Below is a small trained network, with its code and all its weights. Each question gives an input and a class and asks what happens when units are switched off, that is, made to give their printed mean instead of their output.

import numpy as np


def w(rows, s, z=0):
    codes = np.array(rows[::2]) - 128.0
    scale = np.full(codes.shape[1], s)
    scale[-1] = z or s
    return codes * scale


def f(y):
    return y / 2 * (1 + np.tanh(0.7978845608 * (y + 0.044715 * y**3)))


def log_softmax(a):
    a = a - a.max(-1, keepdims=True)
    return a - np.log(np.exp(a).sum(-1, keepdims=True))


def net(x, mask):
    res = np.array(x, float).reshape(1, 8) / 4 @ E
    y = f(res @ A[0][:, :-1].T + A[0][:, -1])
    res = res + np.where(mask, y, B[0][:, -1]) @ B[0][:, :-1]
    return log_softmax(res[-1] @ U[:, :-1].T + U[:, -1])


A, B = {}, {}
E = w([
[155,9,54,139,45,175,42,139,178,85],'x0',
[125,127,123,122,130,133,128,130,132,136],'x1',
[208,88,162,49,173,38,131,177,196,157],'x2',
[194,177,164,211,71,162,209,208,194,221],'x3',
[125,125,128,133,125,116,124,129,121,134],'x4',
[133,133,125,130,127,126,125,131,124,125],'x5',
[134,130,127,133,125,119,125,117,127,132],'x6',
[132,119,128,134,144,137,130,123,137,123],'x7',
],0.014)
A[0] = w([
[59,100,100,119,65,181,69,98,103,85,137],'N1',
[60,195,174,73,217,73,146,90,76,90,176],'N2',
[219,156,201,74,118,48,193,218,172,180,124],'N3',
[194,101,187,33,124,40,104,147,198,125,162],'N4',
[126,207,183,167,172,110,196,174,123,195,119],'N5',
[60,82,90,155,171,149,46,65,89,49,148],'N6',
[200,170,217,105,183,62,246,119,150,211,135],'N7',
[70,54,58,87,82,163,74,92,57,48,167],'N8',
[95,158,150,148,212,145,128,120,62,169,165],'N9',
[76,161,133,70,192,86,124,67,84,104,180],'N10',
[49,231,162,230,126,209,167,85,76,153,212],'N11',
[178,40,101,73,132,73,118,159,152,89,120],'N12',
[136,50,110,71,121,104,63,65,143,49,109],'N13',
[106,160,131,73,231,91,133,94,61,104,165],'N14',
[154,81,101,192,41,177,142,193,183,188,52],'N15',
[59,160,47,183,116,197,147,125,69,141,254],'N16',
[172,117,136,169,61,147,105,175,203,152,98],'N17',
[47,87,53,191,86,193,102,54,70,84,233],'N18',
],0.011,0.0098)
B[0] = w([
[97,100,159,101,162,107,84,86,131,90,208],'N1',
[205,57,78,241,87,130,171,158,252,83,225],'N2',
[84,134,163,182,239,146,91,130,189,119,213],'N3',
[141,69,114,124,236,91,71,144,134,216,205],'N4',
[93,218,232,166,139,181,137,127,99,138,206],'N5',
[103,138,179,119,112,180,121,61,171,121,236],'N6',
[79,175,185,184,225,184,101,176,176,174,223],'N7',
[81,159,194,87,173,132,74,21,165,94,247],'N8',
[128,148,136,211,74,150,172,171,141,115,183],'N9',
[126,35,112,149,127,82,101,149,178,79,213],'N10',
[140,148,120,188,53,230,225,173,86,117,241],'N11',
[181,129,66,64,211,27,78,70,89,199,187],'N12',
[98,153,117,34,181,85,105,92,77,187,217],'N13',
[170,39,37,176,98,59,83,157,239,81,210],'N14',
[188,85,65,207,69,47,145,169,184,49,186],'N15',
[105,132,184,219,49,225,183,124,123,127,223],'N16',
[205,62,145,198,94,146,146,156,131,31,174],'N17',
[76,113,187,143,111,221,95,69,168,108,254],'N18',
],0.011,0.031)
U = w([
[121,78,103,154,43,144,147,116,144,68,198],'0',
[33,201,180,119,184,163,95,106,125,134,212],'1',
[168,69,94,146,161,65,109,186,154,127,136],'2',
[100,113,90,4,168,68,97,98,53,190,1],'3',
[78,253,131,151,88,164,202,177,42,161,27],'4',
],0.013,0.006)

Each question gives the input, the list of numbers given to net, and the class t.
The units are the neurons (one row each of A and B). Each row of codes is followed by its name. A weight is (code - 128) times the scale printed after its matrix; where a second scale follows, it is the last column's (A, B and U).
mask holds one flag per neuron, in row order. A switched-off neuron (its flag False) gives its mean, the last column of its row in B, instead of its output. The means were averaged over made-up inputs and are rounded, as every weight is.
A unit's drop is (log p(t) with every unit on - log p(t) with that unit switched off) / (log p(t) with every unit on - log p(t) with every unit switched off).
unit that matters most: the unit with the biggest drop
k most important neurons: the k neurons with the biggest drops, biggest first
drop of u: that unit's drop, to one decimal
input [7,-5,-8,0,-6,5,2,-3], class 1: unit that matters most -> N8
input [1,-7,7,7,-5,2,7,8], class 2: 3 most important neurons -> N15; N17; N8
input [1,-3,-4,2,-4,1,7,1], class 0: 3 most important neurons -> N5; N7; N13
input [-2,-7,1,0,-2,-1,6,3], class 2: 2 most important neurons -> N8; N18
input [-8,6,5,0,6,-7,-5,-8], class 2: 4 most important neurons -> N2; N14; N8; N18
input [2,-1,5,0,-4,6,-3,-1], class 3: 2 most important neurons -> N2; N14
input [0,-6,-3,-6,2,7,4,3], class 0: 2 most important neurons -> N7; N14
input [2,7,1,8,2,8,3,2], class 2: 3 most important neurons -> N15; N18; N16
input [-1,-4,1,-8,3,2,-6,-5], class 2: 2 most important neurons -> N11; N16
input [0,7,0,2,5,-4,3,-6], class 4: drop of N14 -> 0.2
input [-7,3,-2,-4,-3,-8,-3,2], class 0: drop of N11 -> 0.0
input [-7,-5,0,-3,1,1,-4,6], class 0: drop of N4 -> 0.2
input [1,5,1,-8,-5,8,-3,-4], class 3: drop of N13 -> 0.4
input [1,5,4,-7,0,6,-3,1], class 3: unit that matters most -> N13
